Here is a tiny trained network, its code and every weight. The questions are about switching its units off for an input and a class, where a switched-off unit gives its printed mean instead of its output.

import numpy as np


def w(rows, s, z=0):
    codes = np.array(rows[::2]) - 128.0
    scale = np.full(codes.shape[1], s)
    scale[-1] = z or s
    return codes * scale


def f(y):
    return y / 2 * (1 + np.tanh(0.7978845608 * (y + 0.044715 * y**3)))


def log_softmax(a):
    a = a - a.max(-1, keepdims=True)
    return a - np.log(np.exp(a).sum(-1, keepdims=True))


def net(x, mask):
    res = np.array(x, float).reshape(1, 6) / 4 @ E
    y = f(res @ A[0][:, :-1].T + A[0][:, -1])
    res = res + np.where(mask, y, B[0][:, -1]) @ B[0][:, :-1]
    return log_softmax(res[-1] @ U[:, :-1].T + U[:, -1])


A, B = {}, {}
E = w([
[23,40,168,61],'x0',
[172,152,57,138],'x1',
[25,127,85,216],'x2',
[140,152,254,228],'x3',
[39,243,177,67],'x4',
[167,236,143,168],'x5',
],0.006)
A[0] = w([
[158,233,117,151,53],'N1',
[244,126,150,144,193],'N2',
[106,103,168,227,120],'N3',
[83,199,200,119,77],'N4',
[50,20,143,81,221],'N5',
[8,139,55,110,254],'N6',
[206,245,63,178,134],'N7',
[88,117,204,254,93],'N8',
[192,57,22,213,176],'N9',
],0.0066,0.0044)
B[0] = w([
[170,136,226,93,157],'N1',
[133,91,75,133,202],'N2',
[174,77,139,78,167],'N3',
[69,219,147,161,158],'N4',
[208,40,102,124,247],'N5',
[100,113,2,206,254],'N6',
[218,49,169,50,225],'N7',
[199,73,215,41,184],'N8',
[91,145,23,156,240],'N9',
],0.0076,0.0056)
U = w([
[123,129,49,150,254],'0',
[57,248,177,155,12],'1',
[187,87,175,81,62],'2',
],0.012,0.0046)

Each question gives the input, the list of numbers given to net, and the class t.
The units are the neurons (one row each of A and B). Each row of codes is followed by its name. A weight is (code - 128) times the scale printed after its matrix; where a second scale follows, it is the last column's (A, B and U).
mask holds one flag per neuron, in row order. A switched-off neuron (its flag False) gives its mean, the last column of its row in B, instead of its output. The means were averaged over made-up inputs and are rounded, as every weight is.
A unit's drop is (log p(t) with every unit on - log p(t) with that unit switched off) / (log p(t) with every unit on - log p(t) with every unit switched off).
The circuit of an input: a set's keep is (log p(t) with only the set's units on - log p(t) with every unit switched off) / (log p(t) with every unit on - log p(t) with every unit switched off). Starting from all 9 units, units are removed one at a time, each time the one whose removal leaves the highest keep (on an exact tie, the one counted first), for as long as the keep stays at least 0.8.
units of the circuit, in order: the units of the circuit, biggest drop first
k most important neurons: the k neurons with the biggest drops, biggest first
drop when u is switched off: that unit's drop, to one decimal
input [5,5,6,7,1,5], class 2: units of the circuit, in order => (N8)
input [-3,3,0,4,6,-1], class 1: units of the circuit, in order => (N5; N4)
input [-4,-3,1,-3,5,7], class 1: 4 most important neurons => (N5; N4; N8; N3)
input [4,2,-1,5,3,1], class 1: units of the circuit, in order => (N7; N4; N5)
input [-7,8,1,1,6,3], class 2: 2 most important neurons => (N7; N1)
input [-3,-5,7,8,3,-5], class 2: 2 most important neurons => (N8; N3)
input [8,-7,8,7,7,-7], class 2: 2 most important neurons => (N8; N5)
input [6,8,6,8,-2,7], class 2: 2 most important neurons => (N8; N3)
input [-8,-5,-7,-8,2,5], class 2: drop when N5 is switched off => 0.0
input [-7,4,-6,1,4,6], class 2: drop when N7 is switched off => 0.4
input [2,-3,-3,-2,5,5], class 1: drop when N4 is switched off => 0.1
